Look-ups in named tables: a row name and a column name give one cell, copied from the table.

das =
	ter	fogo
zibigi	84.2	82.1
nomoza	71.4	11.1
vivalek	65.2	39.6

ter of vivalek: 65.2
fogo of nomoza: 11.1
ter of nomoza: 71.4
ter of zibigi: 84.2
fogo of zibigi: 82.1
fogo of vivalek: 39.6
Row with the largest ter: zibigi

bugen =
|  | zef | latoki | negete | lumi |
|---|---|---|---|---|
| gepusep | 208 | 38 | 218 | 246 |
| tofuz | 1 | 93 | 29 | 23 |
| tefafo | 35 | 44 | 38 | 54 |
| zotega | 156 | 42 | 179 | 142 |
| riteb | 25 | 40 | 38 | 80 |
| dib | 73 | 128 | 128 | 56 |
| viliduz | 40 | 96 | 56 | 53 |
| fanabop | 63 | 133 | 134 | 39 |
| mobu | 163 | 29 | 170 | 148 |

negete of fanabop is 134
negete of dib is 128
zef of tofuz is 1
lumi of tofuz is 23
latoki of gepusep is 38
latoki of viliduz is 96
zef of tefafo is 35
latoki of fanabop is 133
lumi of viliduz is 53
zef of riteb is 25
latoki of zotega is 42
lumi of zotega is 142

nekep:
fields: vege, zono
lakoza: [0.548, 0.518]
nakufas: [0.329, 0.690]
miv: [0.962, 0.496]
pifik: [0.457, 0.447]
rozuto: [0.393, 0.547]
petava: [0.488, 0.314]
sed: [0.015, 0.091]
ril: [0.406, 0.629]
dekipos: [0.706, 0.350]
bova: [0.522, 0.650]
zime: [0.353, 0.280]
kepalev: [0.313, 0.350]

zime, vege => 0.353
nakufas, vege => 0.329
rozuto, zono => 0.547
pifik, vege => 0.457
petava, vege => 0.488
ril, vege => 0.406
bova, zono => 0.650
zime, zono => 0.280
sed, zono => 0.091
lakoza, zono => 0.518
kepalev, zono => 0.350
nakufas, zono => 0.690
miv, vege => 0.962
petava, zono => 0.314
miv, zono => 0.496
kepalev, vege => 0.313
ril, zono => 0.629
pifik, zono => 0.447

nofulu
         num  kelaro  sezedi  zos  lomosig  siz  kepeb
givebi   145     127     152  109      136  175    123
bonugaz   96     189     136  227      250  164    158
lupat     95     197     155  159      114   65    164
torem    185     130     154  156       85  199    229
zifam    157     120     198  139      132  137    203
guk      221      42     127  180      183   78    104
tutamo   239      67     189  157      120   96    131
vir      156     108     124  112      169  105     52
lis      161     182     215  161      131  178    137

siz of lupat is 65
zos of lupat is 159
lomosig of tutamo is 120
sezedi of lis is 215
kelaro of zifam is 120
lomosig of givebi is 136
siz of torem is 199
sezedi of givebi is 152
kepeb of lupat is 164
siz of vir is 105
num of tutamo is 239
zos of vir is 112
sezedi of bonugaz is 136
kelaro of lis is 182
kepeb of zifam is 203
Row with the largest siz: torem

kom:
fields: sikopal, sitoz, vorumi, guv, fozab, lan, bilo
kigazut: [105, 100, 105, 97, 132, 146, 148]
zifub: [104, 155, 111, 136, 112, 97, 166]
rizodu: [78, 71, 138, 106, 89, 106, 140]
kilet: [131, 125, 79, 96, 66, 93, 161]
satube: [138, 59, 96, 151, 96, 86, 134]
genamuv: [118, 123, 105, 107, 115, 119, 237]
veme: [107, 154, 115, 147, 125, 96, 35]
tak: [119, 64, 128, 95, 109, 121, 140]
nete: [131, 176, 123, 88, 131, 90, 34]
zug: [68, 125, 75, 99, 96, 116, 57]
dofog: [110, 131, 131, 81, 108, 88, 102]
zop: [87, 132, 77, 117, 124, 21, 100]
bap: [157, 156, 141, 100, 141, 88, 144]
mumene: [150, 93, 115, 177, 102, 32, 125]

fozab of bap is 141
sikopal of dofog is 110
guv of rizodu is 106
guv of kilet is 96
sitoz of nete is 176
sikopal of nete is 131
guv of veme is 147
fozab of genamuv is 115
sikopal of bap is 157
lan of bap is 88
fozab of kilet is 66
guv of tak is 95
bilo of bap is 144
vorumi of mumene is 115
bilo of satube is 134
fozab of zug is 96
vorumi of zifub is 111
Which row has the largest lan? kigazut

figim =
|  | kito | mesuz | dob | rudek | pur | kop | remoto |
|---|---|---|---|---|---|---|---|
| rik | 24 | 52 | 29 | 36 | 56 | 86 | 29 |
| gosor | 40 | 64 | 48 | 22 | 57 | 67 | 45 |
| kuruzi | 43 | 67 | 62 | 38 | 66 | 59 | 39 |
| fuman | 40 | 58 | 64 | 60 | 71 | 61 | 55 |
| vak | 54 | 61 | 62 | 56 | 73 | 60 | 54 |
| fuvemi | 63 | 64 | 68 | 58 | 71 | 63 | 49 |
| vukelad | 63 | 59 | 63 | 55 | 69 | 55 | 50 |
| gunovo | 66 | 61 | 63 | 55 | 68 | 54 | 53 |
| gunen | 70 | 56 | 63 | 61 | 65 | 61 | 54 |
| zoguteb | 62 | 61 | 68 | 64 | 66 | 55 | 52 |
| fabul | 67 | 60 | 65 | 73 | 54 | 64 | 52 |
| sol | 75 | 60 | 69 | 60 | 60 | 61 | 46 |
| mudoru | 76 | 55 | 65 | 65 | 58 | 62 | 48 |
| zekeguf | 78 | 48 | 65 | 66 | 48 | 64 | 52 |

What is the rudek of mudoru in figim?
65
What is the pur of vak in figim?
73
What is the rudek of gunen in figim?
61
What is the rudek of fabul in figim?
73
What is the dob of sol in figim?
69
What is the rudek of fuman in figim?
60
What is the remoto of vak in figim?
54
What is the kop of gunovo in figim?
54
What is the mesuz of zekeguf in figim?
48
Row with the largest mesuz: kuruzi

tek:
         vuledon  nimo  sesad  dak  rup  zar  lago  zapavu  zeza
litom         79    65    101  167   92  165   130     152   146
rit          137   143    129  135  117  138   132     122   143
dasik        179   232    195  105  228  102   149     135   118
musufup       81   166    175   69   95   78   185     190   211
naz          185   108    119  193  189  198    60     100    58
tivibev      190   237    196   96  218  121   146     135   122
bizap        127   108    128  158  126  157   110     152   112
duvogi       175   116     97  197  187  187    79      95    91
dilup         99   171    159   78   94   74   194     173   188
lorumig       80    56    101  167   81  164   124     151   146

vuledon of lorumig = 80
zapavu of dilup = 173
zapavu of naz = 100
lago of rit = 132
vuledon of duvogi = 175
sesad of tivibev = 196
dak of lorumig = 167
lago of bizap = 110
zar of musufup = 78
vuledon of tivibev = 190
zapavu of dasik = 135
lago of naz = 60
sesad of lorumig = 101

zugo:
|  | domad | bak | poze | som | gosa | sem | fiv | dalo |
|---|---|---|---|---|---|---|---|---|
| mabugu | 208 | 214 | 212 | 211 | 212 | 210 | 214 | 210 |
| mig | 219 | 62 | 203 | 209 | 61 | 248 | 218 | 198 |
| gavapir | 214 | 211 | 212 | 216 | 215 | 213 | 210 | 211 |
| gibapat | 212 | 210 | 216 | 209 | 212 | 213 | 204 | 217 |

gavapir, poze => 212
mabugu, som => 211
mig, poze => 203
gavapir, fiv => 210
mabugu, domad => 208
gibapat, fiv => 204
mig, som => 209
gibapat, bak => 210
mabugu, poze => 212
mabugu, sem => 210
gavapir, som => 216
Which row has the largest fiv? mig

selipo =
	vir	semukam	kupamem	tamalo	zem	bavev
veron	172	183	221	218	139	181
nire	76	72	455	192	283	182
val	-456	542	-640	448	54	287
zili	219	-121	-5	216	-44	109
meket	84	-203	64	201	157	212
vut	-208	765	542	722	-351	-336

meket, vir -> 84
veron, semukam -> 183
val, tamalo -> 448
vut, bavev -> -336
zili, kupamem -> -5
nire, vir -> 76
veron, bavev -> 181
vut, tamalo -> 722
meket, bavev -> 212
veron, kupamem -> 221
vut, kupamem -> 542
nire, tamalo -> 192
val, bavev -> 287
meket, zem -> 157
Which row has the largest zem? nire

pum =
|  | zozor | tosi | kuno | posam | pob | lezami | dunog | gulisul | sot | kul |
|---|---|---|---|---|---|---|---|---|---|---|
| zugita | 210 | 103 | 97 | 168 | 178 | 128 | 87 | 148 | 96 | 169 |
| porina | 150 | 119 | 134 | 149 | 98 | 107 | 150 | 81 | 118 | 220 |
| lasurib | 74 | 173 | 195 | 102 | 104 | 141 | 191 | 116 | 197 | 113 |
| dami | 164 | 98 | 78 | 196 | 118 | 80 | 158 | 145 | 186 | 118 |
| tivumu | 211 | 105 | 93 | 173 | 175 | 128 | 92 | 150 | 96 | 166 |
| tukoduv | 146 | 107 | 128 | 151 | 96 | 98 | 145 | 85 | 122 | 223 |
| fupat | 54 | 149 | 175 | 101 | 102 | 159 | 148 | 140 | 128 | 176 |
| mukab | 132 | 128 | 190 | 106 | 133 | 89 | 159 | 83 | 224 | 123 |
| ruzivet | 178 | 213 | 146 | 161 | 126 | 184 | 199 | 117 | 114 | 125 |

mukab, zozor -> 132
dami, tosi -> 98
lasurib, dunog -> 191
zugita, sot -> 96
mukab, gulisul -> 83
tivumu, zozor -> 211
tivumu, kul -> 166
lasurib, kul -> 113
mukab, tosi -> 128
tivumu, tosi -> 105
porina, dunog -> 150
dami, posam -> 196
fupat, dunog -> 148
tukoduv, tosi -> 107
porina, pob -> 98
mukab, kul -> 123
tivumu, kuno -> 93
Which row has the largest sot? mukab

